Below is a small trained network, with its code and all its weights. Each question gives an input and a class and asks what happens when units are switched off, that is, made to give their printed mean instead of their output.

import numpy as np


def w(rows, s, z=0):
    codes = np.array(rows[::2]) - 128.0
    scale = np.full(codes.shape[1], s)
    scale[-1] = z or s
    return codes * scale


def norm(h):
    return h / np.sqrt((h * h).mean(-1, keepdims=True) + 1e-5)


def f(y):
    return np.maximum(y, 0)


def log_softmax(a):
    a = a - a.max(-1, keepdims=True)
    return a - np.log(np.exp(a).sum(-1, keepdims=True))


def net(x, mask):
    res = np.array(x, float).reshape(1, 2) / 4 @ E
    u = 0
    for l in range(3):
        y = f(norm(res) @ A[l][:, :-1].T + A[l][:, -1])
        res = res + np.where(mask[u : u + 10], y, B[l][:, -1]) @ B[l][:, :-1]
        u += 10
    return log_softmax(norm(res)[-1] @ U[:, :-1].T + U[:, -1])


A, B = {}, {}
E = w([
[192,131,120,131,113,254],'x0',
[134,71,143,79,6,122],'x1',
],0.0092)
A[0] = w([
[116,133,132,164,144,110,73],'0.n1',
[111,110,86,154,77,118,117],'0.n2',
[167,121,134,145,126,139,146],'0.n3',
[136,166,108,128,178,129,252],'0.n4',
[156,125,105,126,124,169,186],'0.n5',
[144,99,159,147,116,129,58],'0.n6',
[65,90,2,169,98,147,15],'0.n7',
[147,120,127,96,99,144,44],'0.n8',
[94,102,113,124,114,111,108],'0.n9',
[156,148,155,124,92,123,67],'0.n10',
],0.009,0.0026)
B[0] = w([
[144,59,111,108,123,198,166],'0.n1',
[231,144,112,143,147,51,173],'0.n2',
[31,50,118,125,181,98,169],'0.n3',
[182,139,173,150,3,49,254],'0.n4',
[131,19,184,174,167,29,211],'0.n5',
[95,114,36,80,190,90,139],'0.n6',
[181,111,117,124,90,140,128],'0.n7',
[132,205,75,122,150,72,167],'0.n8',
[156,44,117,163,148,145,171],'0.n9',
[119,215,109,212,37,112,153],'0.n10',
],0.0049,0.0051)
A[1] = w([
[159,132,131,120,144,251,75],'1.n1',
[132,185,143,164,179,152,31],'1.n2',
[117,184,179,143,201,139,46],'1.n3',
[108,119,120,72,90,144,4],'1.n4',
[105,238,78,199,186,173,69],'1.n5',
[92,78,149,100,119,130,102],'1.n6',
[121,103,50,133,141,138,128],'1.n7',
[173,107,134,149,117,81,135],'1.n8',
[195,127,105,123,145,218,91],'1.n9',
[124,209,90,145,100,144,64],'1.n10',
],0.011,0.0034)
B[1] = w([
[35,8,194,169,238,44,193],'1.n1',
[227,192,115,75,59,143,181],'1.n2',
[172,127,69,15,83,181,189],'1.n3',
[90,183,87,48,68,171,143],'1.n4',
[225,148,69,59,21,125,206],'1.n5',
[179,182,47,138,190,204,160],'1.n6',
[98,135,135,163,112,145,134],'1.n7',
[114,231,159,176,157,245,254],'1.n8',
[1,24,123,198,136,75,202],'1.n9',
[67,228,127,112,213,102,133],'1.n10',
],0.0055,0.0067)
A[2] = w([
[108,227,171,133,143,238,1],'2.n1',
[226,155,61,114,159,127,8],'2.n2',
[99,69,112,74,41,121,115],'2.n3',
[152,85,161,59,61,187,109],'2.n4',
[186,158,119,167,203,130,116],'2.n5',
[233,115,135,26,55,157,87],'2.n6',
[183,161,144,101,129,155,88],'2.n7',
[1,141,87,66,186,31,134],'2.n8',
[210,145,59,81,155,148,52],'2.n9',
[37,56,198,105,233,88,149],'2.n10',
],0.0085,0.0037)
B[2] = w([
[44,169,236,147,154,168,184],'2.n1',
[155,144,94,67,29,98,182],'2.n2',
[171,229,118,110,183,132,192],'2.n3',
[169,190,81,152,131,57,196],'2.n4',
[136,168,111,77,24,64,192],'2.n5',
[180,164,58,66,129,43,254],'2.n6',
[84,66,96,178,173,101,178],'2.n7',
[131,2,126,194,152,230,241],'2.n8',
[195,227,110,128,87,89,185],'2.n9',
[115,55,109,210,133,113,241],'2.n10',
],0.0068,0.006)
U = w([
[214,215,55,78,63,43,187],'0',
[98,1,123,206,140,113,211],'1',
[41,239,250,146,116,165,137],'2',
[115,129,150,63,154,148,15],'3',
[119,123,151,42,161,166,2],'4',
[97,111,151,11,152,161,11],'5',
],0.016,0.0072)

Each question gives the input, the list of numbers given to net, and the class t.
The units are the neurons (one row each of A and B). Each row of codes is followed by its name. A weight is (code - 128) times the scale printed after its matrix; where a second scale follows, it is the last column's (A, B and U).
mask holds one flag per neuron, layer by layer. A switched-off neuron (its flag False) gives its mean, the last column of its row in B, instead of its output. The means were averaged over made-up inputs and are rounded, as every weight is.
A unit's drop is (log p(t) with every unit on - log p(t) with that unit switched off) / (log p(t) with every unit on - log p(t) with every unit switched off).
The circuit of an input: a set's keep is (log p(t) with only the set's units on - log p(t) with every unit switched off) / (log p(t) with every unit on - log p(t) with every unit switched off). Starting from the 12 units with the biggest drops (on a tie, the unit counted first), units are removed one at a time, each time the one whose removal leaves the highest keep (on an exact tie, the one counted first), for as long as the keep stays at least 0.8.
units of the circuit, in order: the units of the circuit, biggest drop first
most important unit: the unit with the biggest drop
top k neurons: the k neurons with the biggest drops, biggest first
top k neurons in layer l: the k neurons of layer l with the biggest drops, biggest first
drop of u: that unit's drop, to one decimal
input [3,3], class 2: top 2 neurons in layer 1 -> 1.n8; 1.n5
input [-8,6], class 1: units of the circuit, in order -> 2.n8
input [-8,-7], class 1: top 3 neurons -> 2.n8; 0.n4; 2.n6
input [-5,4], class 1: top 2 neurons in layer 1 -> 1.n5; 1.n2
input [-3,-3], class 2: top 2 neurons -> 0.n4; 1.n1
input [2,3], class 2: top 2 neurons -> 1.n8; 1.n5
input [5,-4], class 1: top 2 neurons in layer 1 -> 1.n9; 1.n1
input [-3,-1], class 2: top 2 neurons -> 1.n8; 1.n1
input [3,-2], class 2: top 2 neurons -> 0.n5; 0.n4
input [2,-3], class 2: top 2 neurons -> 0.n4; 0.n5
input [3,2], class 2: top 2 neurons -> 0.n5; 1.n5
input [-2,-2], class 2: drop of 1.n7 -> 0.0
input [-3,1], class 2: drop of 1.n1 -> 0.9
input [6,-4], class 1: drop of 1.n1 -> 0.5
input [1,-3], class 2: most important unit -> 0.n4
